Here is a tiny trained network, its code and every weight. The questions are about switching its units off for an input and a class, where a switched-off unit gives its printed mean instead of its output.

import numpy as np


def w(rows, s, z=0):
    codes = np.array(rows[::2]) - 128.0
    scale = np.full(codes.shape[1], s)
    scale[-1] = z or s
    return codes * scale


def f(y):
    return y / 2 * (1 + np.tanh(0.7978845608 * (y + 0.044715 * y**3)))


def log_softmax(a):
    a = a - a.max(-1, keepdims=True)
    return a - np.log(np.exp(a).sum(-1, keepdims=True))


def net(x, mask):
    res = np.array(x, float).reshape(1, 4) / 4 @ E
    y = f(res @ A[0][:, :-1].T + A[0][:, -1])
    res = res + np.where(mask, y, B[0][:, -1]) @ B[0][:, :-1]
    return log_softmax(res[-1] @ U[:, :-1].T + U[:, -1])


A, B = {}, {}
E = w([
[101,224,58,164,59,11,170,53,2],'x0',
[116,192,52,143,244,140,143,246,76],'x1',
[25,144,88,135,87,249,85,127,168],'x2',
[104,120,238,18,66,208,235,178,113],'x3',
],0.0088)
A[0] = w([
[231,51,121,213,153,54,78,78,166,131],'N1',
[187,112,143,140,88,127,120,128,171,101],'N2',
[122,167,58,189,119,153,96,36,136,129],'N3',
[164,148,176,77,78,95,180,177,86,165],'N4',
[184,162,76,161,233,168,157,197,166,185],'N5',
[120,218,149,242,103,2,93,97,73,155],'N6',
[159,196,243,105,66,139,151,29,172,36],'N7',
[92,148,103,161,122,51,234,78,137,229],'N8',
[143,201,141,63,113,117,223,131,101,47],'N9',
[87,100,104,97,98,176,146,177,84,113],'N10',
[87,185,97,163,118,106,125,66,99,253],'N11',
],0.0087,0.0017)
B[0] = w([
[221,142,98,160,41,144,125,216,177,211],'N1',
[145,67,202,102,75,154,110,166,139,151],'N2',
[138,187,120,163,102,119,145,105,169,197],'N3',
[104,66,247,81,199,140,35,102,110,195],'N4',
[2,113,160,25,185,222,117,115,58,204],'N5',
[141,168,43,118,115,64,134,108,46,253],'N6',
[70,49,100,60,161,200,93,73,103,206],'N7',
[124,137,163,116,176,65,177,123,46,202],'N8',
[188,154,212,120,140,146,105,166,191,186],'N9',
[132,124,129,141,91,89,124,155,168,170],'N10',
[150,119,76,59,175,101,126,125,65,204],'N11',
],0.0081,0.014)
U = w([
[113,172,38,113,121,88,161,97,88,12],'0',
[54,105,245,77,177,168,114,85,105,254],'1',
[193,136,153,159,43,136,103,131,156,53],'2',
],0.011,0.00089)

Each question gives the input, the list of numbers given to net, and the class t.
The units are the neurons (one row each of A and B). Each row of codes is followed by its name. A weight is (code - 128) times the scale printed after its matrix; where a second scale follows, it is the last column's (A, B and U).
mask holds one flag per neuron, in row order. A switched-off neuron (its flag False) gives its mean, the last column of its row in B, instead of its output. The means were averaged over made-up inputs and are rounded, as every weight is.
A unit's drop is (log p(t) with every unit on - log p(t) with that unit switched off) / (log p(t) with every unit on - log p(t) with every unit switched off).
most important unit: the unit with the biggest drop
top k neurons: the k neurons with the biggest drops, biggest first
drop when u is switched off: that unit's drop, to one decimal
input [-2,6,5,-4], class 1: most important unit	N5
input [1,7,1,-1], class 1: top 2 neurons	N5; N6
input [-1,-3,7,-4], class 2: top 2 neurons	N6; N5
input [8,0,4,5], class 1: top 3 neurons	N4; N9; N1
input [1,-5,-2,-6], class 2: top 4 neurons	N1; N5; N2; N7
input [5,3,-7,3], class 1: top 2 neurons	N4; N9
input [-1,8,5,-6], class 1: top 3 neurons	N5; N6; N1
input [0,-4,4,-8], class 2: top 2 neurons	N1; N5
input [2,-3,5,0], class 0: drop when N2 is switched off	0.1
input [-3,1,1,-5], class 2: drop when N1 is switched off	0.7
input [-5,-7,3,-3], class 2: drop when N1 is switched off	0.1
